[ 94  98 100 102 162]  runez
[102 161  94  96 160]  pezim
[161 161  96 150 160]  febif
[129 159 161 161  92]  rap
[ 97 162 101 108 149]  dazub
[156  93  99 161  95]  Kem
where: [159]
rap, 1
where: [101]
dazub, 2
where: [93]
Kem, 1
where: [150]
febif, 3
asked: [161 161  96 150 160]
febif
where: [95]
Kem, 4
asked: [102 161  94  96 160]
pezim

[100 103 137 143 143 108 131 135 142 132 131 120 124 126 161 128 146 125
 138 140 155 126 120 118 105 126 141 141 133 131] -> regap
[104 106 141 136 141 112 131 124 139 133 141 124 128 126 154 124 138 123
 132 137 154 136 113 125 106 130 132 139 133 137] -> Kem
[132 115 139 131 136 117 133 104 122 123 135 121 128 111 138 126 142 136
 130 154 131 126 149 122 115 118 139 120 133 129] -> Tasa
[129 118 143 131 136 115 136 104 122 131 131 129 130 111 138 133 138 138
 128 149 131 132 148 118 116 118 131 120 140 138] -> tuf
[105 109 137 135 148 115 131 135 141 130 135 131 130 115 157 126 146 123
 128 130 147 130 118 121 110 126 130 128 140 128] -> futug
[107 103 141 131 148 108 131 123 142 129 134 129 126 122 151 131 145 121
 134 130 148 140 110 119 105 135 131 137 141 129] -> rap
[102 104 139 141 154 107 133 127 134 138 142 131 131 116 151 124 143 121
 133 138 149 128 117 119 111 129 130 139 134 128] -> Forep
[100 105 144 142 150 107 132 133 138 123 140 120 124 117 159 128 144 121
 133 138 159 127 110 121 109 129 140 131 133 129] -> dazub
asked: [132 115 139 131 136 117 133 104 122 123 135 121 128 111 138 126 142 136
 130 154 131 126 149 122 115 118 139 120 133 129]
Tasa
asked: [104 106 141 136 141 112 131 124 139 133 141 124 128 126 154 124 138 123
 132 137 154 136 113 125 106 130 132 139 133 137]
Kem

[140 111 106 106] : regap
[113 121 140 121] : runez
[112 154 120 133] : Tasa
[129 157 122 115] : Kem
[133 126 149 106] : rap
[134 127 108 103] : Tev
[122 105 148 112] : pezim
[116 142 128 146] : Forep
where: [157]
Kem, 1
where: [127]
Tev, 1
where: [116]
Forep, 0
where: [126]
rap, 1
where: [149]
rap, 2
where: [113]
runez, 0
where: [115]
Kem, 3

[146 153 145 161 113 119 113 117 117 105 117 128] -> futug
[146 153 145 161 113 119 113 101 110 104 110 140] -> tuf
[141 118 131 145 111 119 130  91 115 106 130 143] -> runez
where: [140]
tuf, 11
asked: [146 153 145 161 113 119 113 101 110 104 110 140]
tuf
where: [115]
runez, 8

[124 129 130 135 149 130 129 117 141 143 130 147 134 139 115 132 140 127
 138 127 125 122 113 133 158 114 121 145 143 132 117] = Kem
[108 128 118 124 142 127 129 126 128 142 127 138 122 142 108 115 115 134
 128 121 134 116  96 125 137 122 126 128 143 127 129] = regap
[124 129 130 135 149 130 129 117 141 143 130 147 134 139 140 132 133 127
 124 127 125 122 113 124 158 114 121 145 143 132 117] = runez
[125 127 125 125 131 123 143 144 122 139 120 134 125 138 129 110 120 118
 137 125 134 123 125 126 131 133 129 152 125 129 133] = dazub
[132 128 129 134 136 137 139 140 125 140 118 132 119 146 129 115 141 129
 132 127 117 135 115 135 134 137 134 142 135 128 126] = futug
where: [116]
regap, 21
asked: [108 128 118 124 142 127 129 126 128 142 127 138 122 142 108 115 115 134
 128 121 134 116  96 125 137 122 126 128 143 127 129]
regap
asked: [125 127 125 125 131 123 143 144 122 139 120 134 125 138 129 110 120 118
 137 125 134 123 125 126 131 133 129 152 125 129 133]
dazub
asked: [124 129 130 135 149 130 129 117 141 143 130 147 134 139 140 132 133 127
 124 127 125 122 113 124 158 114 121 145 143 132 117]
runez

